Here is a tiny trained network, its code and every weight. The questions are about switching its units off for an input and a class, where a switched-off unit gives its printed mean instead of its output.

import numpy as np


def w(rows, s, z=0):
    codes = np.array(rows[::2]) - 128.0
    scale = np.full(codes.shape[1], s)
    scale[-1] = z or s
    return codes * scale


def f(y):
    return y / 2 * (1 + np.tanh(0.7978845608 * (y + 0.044715 * y**3)))


def log_softmax(a):
    a = a - a.max(-1, keepdims=True)
    return a - np.log(np.exp(a).sum(-1, keepdims=True))


def net(x, mask):
    res = np.array(x, float).reshape(1, 4) / 4 @ E
    y = f(res @ A[0][:, :-1].T + A[0][:, -1])
    res = res + np.where(mask, y, B[0][:, -1]) @ B[0][:, :-1]
    return log_softmax(res[-1] @ U[:, :-1].T + U[:, -1])


A, B = {}, {}
E = w([
[144,106,18,60,9],'x0',
[226,20,6,205,111],'x1',
[2,171,89,158,88],'x2',
[122,224,53,104,217],'x3',
],0.0075)
A[0] = w([
[217,161,176,74,123,86],'N0',
[143,162,95,112,155,163],'N1',
[143,105,67,181,144,77],'N2',
[203,121,100,146,116,111],'N3',
[147,164,79,73,185,99],'N4',
[133,68,116,172,105,36],'N5',
[151,154,193,45,104,199],'N6',
[186,62,166,92,168,147],'N7',
[150,139,109,100,88,253],'N8',
[107,109,118,95,139,43],'N9',
[141,119,98,3,79,89],'N10',
[153,141,194,175,157,152],'N11',
[92,157,163,56,127,104],'N12',
[177,109,102,144,146,107],'N13',
[113,94,89,42,122,36],'N14',
[131,99,149,111,108,216],'N15',
[177,111,109,57,134,37],'N16',
[109,138,74,97,195,174],'N17',
[102,125,151,183,215,204],'N18',
[137,105,102,209,133,98],'N19',
],0.014,0.0028)
B[0] = w([
[15,194,148,69,74,189],'N0',
[133,52,234,164,95,168],'N1',
[44,225,135,126,136,188],'N2',
[63,178,159,119,120,182],'N3',
[151,111,150,215,3,190],'N4',
[123,178,108,212,128,179],'N5',
[49,167,118,192,95,216],'N6',
[34,93,172,92,113,209],'N7',
[119,91,139,159,158,171],'N8',
[169,213,125,72,179,122],'N9',
[71,43,21,114,233,197],'N10',
[123,63,25,102,181,224],'N11',
[67,163,78,180,145,209],'N12',
[84,182,52,141,45,171],'N13',
[252,77,86,57,216,158],'N14',
[172,85,195,182,112,162],'N15',
[109,122,45,92,98,153],'N16',
[94,31,149,192,77,195],'N17',
[109,47,38,58,125,254],'N18',
[26,189,63,92,164,183],'N19',
],0.0064,0.01)
U = w([
[140,40,72,49,237,126],'0',
[77,225,141,134,102,56],'1',
[124,3,200,236,13,197],'2',
[86,128,153,78,72,238],'3',
[184,87,185,159,131,176],'4',
[254,225,170,39,153,4],'5',
],0.0082,0.0022)

Each question gives the input, the list of numbers given to net, and the class t.
The units are the neurons (one row each of A and B). Each row of codes is followed by its name. A weight is (code - 128) times the scale printed after its matrix; where a second scale follows, it is the last column's (A, B and U).
mask holds one flag per neuron, in row order. A switched-off neuron (its flag False) gives its mean, the last column of its row in B, instead of its output. The means were averaged over made-up inputs and are rounded, as every weight is.
A unit's drop is (log p(t) with every unit on - log p(t) with that unit switched off) / (log p(t) with every unit on - log p(t) with every unit switched off).
The circuit of an input: a set's keep is (log p(t) with only the set's units on - log p(t) with every unit switched off) / (log p(t) with every unit on - log p(t) with every unit switched off). Starting from the 12 units with the biggest drops (on a tie, the unit counted first), units are removed one at a time, each time the one whose removal leaves the highest keep (on an exact tie, the one counted first), for as long as the keep stays at least 0.8.
circuit, biggest first: the units of the circuit, biggest drop first
unit that matters most: the unit with the biggest drop
top k neurons: the k neurons with the biggest drops, biggest first
drop of u: that unit's drop, to one decimal
input [-5,8,-2,6], class 1: circuit, biggest first	[N2; N13]
input [6,-2,0,8], class 2: circuit, biggest first	[N4; N17]
input [-7,8,-7,-1], class 1: circuit, biggest first	[N13; N2; N19]
input [-8,-6,3,3], class 0: circuit, biggest first	[N18]
input [-2,6,-4,6], class 1: circuit, biggest first	[N2; N13]
input [-6,-1,7,8], class 2: top 2 neurons	[N17; N4]
input [-2,7,-6,8], class 2: top 3 neurons	[N4; N17; N1]
input [-4,6,8,8], class 2: top 3 neurons	[N17; N1; N4]
input [7,2,-8,8], class 2: top 2 neurons	[N4; N1]
input [-7,-6,-8,-6], class 3: top 4 neurons	[N0; N6; N7; N10]
input [-6,-7,-8,3], class 3: top 3 neurons	[N0; N18; N6]
input [3,7,-6,5], class 1: circuit, biggest first	[N2; N3]
input [7,-1,-2,-6], class 0: top 2 neurons	[N10; N14]
input [5,5,-7,-2], class 3: circuit, biggest first	[N3; N0]
input [-3,2,-7,-1], class 3: unit that matters most	N0
input [0,-4,8,8], class 2: top 3 neurons	[N17; N4; N1]
input [4,7,4,-7], class 1: top 2 neurons	[N19; N2]
input [5,3,-3,8], class 2: top 3 neurons	[N4; N17; N1]
input [6,-6,-5,-6], class 0: top 3 neurons	[N10; N14; N4]
input [2,1,3,2], class 4: unit that matters most	N18
input [-5,3,-7,-5], class 3: top 2 neurons	[N0; N7]
input [-5,-4,5,7], class 2: top 2 neurons	[N17; N4]
input [-6,1,6,-2], class 0: drop of N18	0.1
input [-4,5,-8,-2], class 3: drop of N0	0.1
input [-2,2,2,5], class 2: drop of N17	0.2
